Here is a tiny trained network, its code and every weight. The questions are about switching its units off for an input and a class, where a switched-off unit gives its printed mean instead of its output.

import numpy as np


def w(rows, s, z=0):
    codes = np.array(rows[::2]) - 128.0
    scale = np.full(codes.shape[1], s)
    scale[-1] = z or s
    return codes * scale


def f(y):
    return np.maximum(y, 0)


def log_softmax(a):
    a = a - a.max(-1, keepdims=True)
    return a - np.log(np.exp(a).sum(-1, keepdims=True))


def net(x, mask):
    res = np.array(x, float).reshape(1, 6) / 4 @ E
    y = f(res @ A[0][:, :-1].T + A[0][:, -1])
    res = res + np.where(mask, y, B[0][:, -1]) @ B[0][:, :-1]
    return log_softmax(res[-1] @ U[:, :-1].T + U[:, -1])


A, B = {}, {}
E = w([
[129,129,127,127,128,127,127,127],'x0',
[132,123,145,122,123,53,252,114],'x1',
[129,127,126,127,128,126,127,128],'x2',
[127,127,129,128,130,129,128,127],'x3',
[213,106,169,204,144,136,132,139],'x4',
[133,186,115,115,197,113,135,207],'x5',
],0.015)
A[0] = w([
[136,154,134,115,170,58,197,162,80],'N1',
[121,96,129,138,82,159,101,83,166],'N2',
[132,188,113,117,213,116,130,224,179],'N3',
[127,91,147,129,75,97,178,66,129],'N4',
[125,164,104,133,178,169,68,185,143],'N5',
[127,100,146,128,86,101,167,73,130],'N6',
[122,104,129,136,92,170,87,99,173],'N7',
[32,148,91,42,109,120,125,115,237],'N8',
[117,114,134,116,96,111,151,94,161],'N9',
[120,107,125,142,105,187,61,106,188],'N10',
[129,95,144,126,85,103,170,77,129],'N11',
[123,109,125,139,102,176,75,107,178],'N12',
[121,90,132,142,68,156,102,69,175],'N13',
[247,103,183,229,152,139,132,143,143],'N14',
[17,150,85,29,104,119,126,116,253],'N15',
[99,136,115,96,116,123,129,117,187],'N16',
[130,94,141,129,86,107,160,76,169],'N17',
[136,157,134,117,169,64,191,159,81],'N18',
[255,101,173,234,150,137,131,145,141],'N19',
],0.0095,0.0057)
B[0] = w([
[131,94,114,107,77,150,186,90,194],'N1',
[131,106,121,112,90,141,172,101,181],'N2',
[133,139,127,61,140,181,114,165,233],'N3',
[121,151,142,168,167,82,80,85,186],'N4',
[127,155,138,128,170,137,82,175,217],'N5',
[125,144,139,159,158,92,88,97,176],'N6',
[130,117,114,102,101,153,157,126,185],'N7',
[26,160,71,120,121,105,123,125,232],'N8',
[110,138,117,145,133,102,124,99,163],'N9',
[134,115,116,82,111,171,153,133,209],'N10',
[121,145,138,162,162,89,87,88,176],'N11',
[132,116,118,90,108,163,153,129,194],'N12',
[131,95,119,116,80,135,182,71,190],'N13',
[210,89,180,135,135,139,130,130,244],'N14',
[6,161,68,120,120,104,121,127,248],'N15',
[101,139,108,134,125,116,131,118,168],'N16',
[131,130,138,154,138,101,112,82,179],'N17',
[135,94,117,103,77,150,189,91,189],'N18',
[224,93,183,135,139,145,131,134,247],'N19',
],0.012,0.015)
U = w([
[88,128,75,64,47,147,224,108,255],'0',
[191,78,166,97,68,179,235,112,120],'1',
[77,179,104,232,158,53,74,97,108],'2',
[173,114,192,237,188,67,81,100,49],'3',
[86,203,103,99,199,130,4,207,166],'4',
[178,134,175,130,254,172,32,209,27],'5',
],0.007,0.00073)

Each question gives the input, the list of numbers given to net, and the class t.
The units are the neurons (one row each of A and B). Each row of codes is followed by its name. A weight is (code - 128) times the scale printed after its matrix; where a second scale follows, it is the last column's (A, B and U).
mask holds one flag per neuron, in row order. A switched-off neuron (its flag False) gives its mean, the last column of its row in B, instead of its output. The means were averaged over made-up inputs and are rounded, as every weight is.
A unit's drop is (log p(t) with every unit on - log p(t) with that unit switched off) / (log p(t) with every unit on - log p(t) with every unit switched off).
The circuit of an input: a set's keep is (log p(t) with only the set's units on - log p(t) with every unit switched off) / (log p(t) with every unit on - log p(t) with every unit switched off). Starting from the 12 units with the biggest drops (on a tie, the unit counted first), units are removed one at a time, each time the one whose removal leaves the highest keep (on an exact tie, the one counted first), for as long as the keep stays at least 0.8.
circuit, biggest first: the units of the circuit, biggest drop first
top k neurons: the k neurons with the biggest drops, biggest first
drop of u: that unit's drop, to one decimal
input [-3,-8,7,-3,2,7], class 5: circuit, biggest first : (N15)
input [-8,0,1,7,-4,4], class 4: circuit, biggest first : (N13, N2)
input [-2,-5,3,-8,2,3], class 5: top 2 neurons : (N15, N8)
input [3,-4,-3,-3,0,2], class 4: top 2 neurons : (N19, N14)
input [3,-3,0,3,-3,1], class 4: top 3 neurons : (N1, N18, N13)
input [-6,-8,8,-7,6,0], class 1: top 3 neurons : (N10, N12, N7)
input [-2,0,2,2,8,5], class 5: top 2 neurons : (N13, N2)
input [-7,-7,-8,-3,1,2], class 5: top 3 neurons : (N15, N8, N5)
input [0,1,-3,0,-2,-8], class 2: drop of N6 : 0.2
input [3,-7,0,-5,4,0], class 1: drop of N10 : 0.3
input [3,-6,-4,8,1,-2], class 1: drop of N15 : 0.7
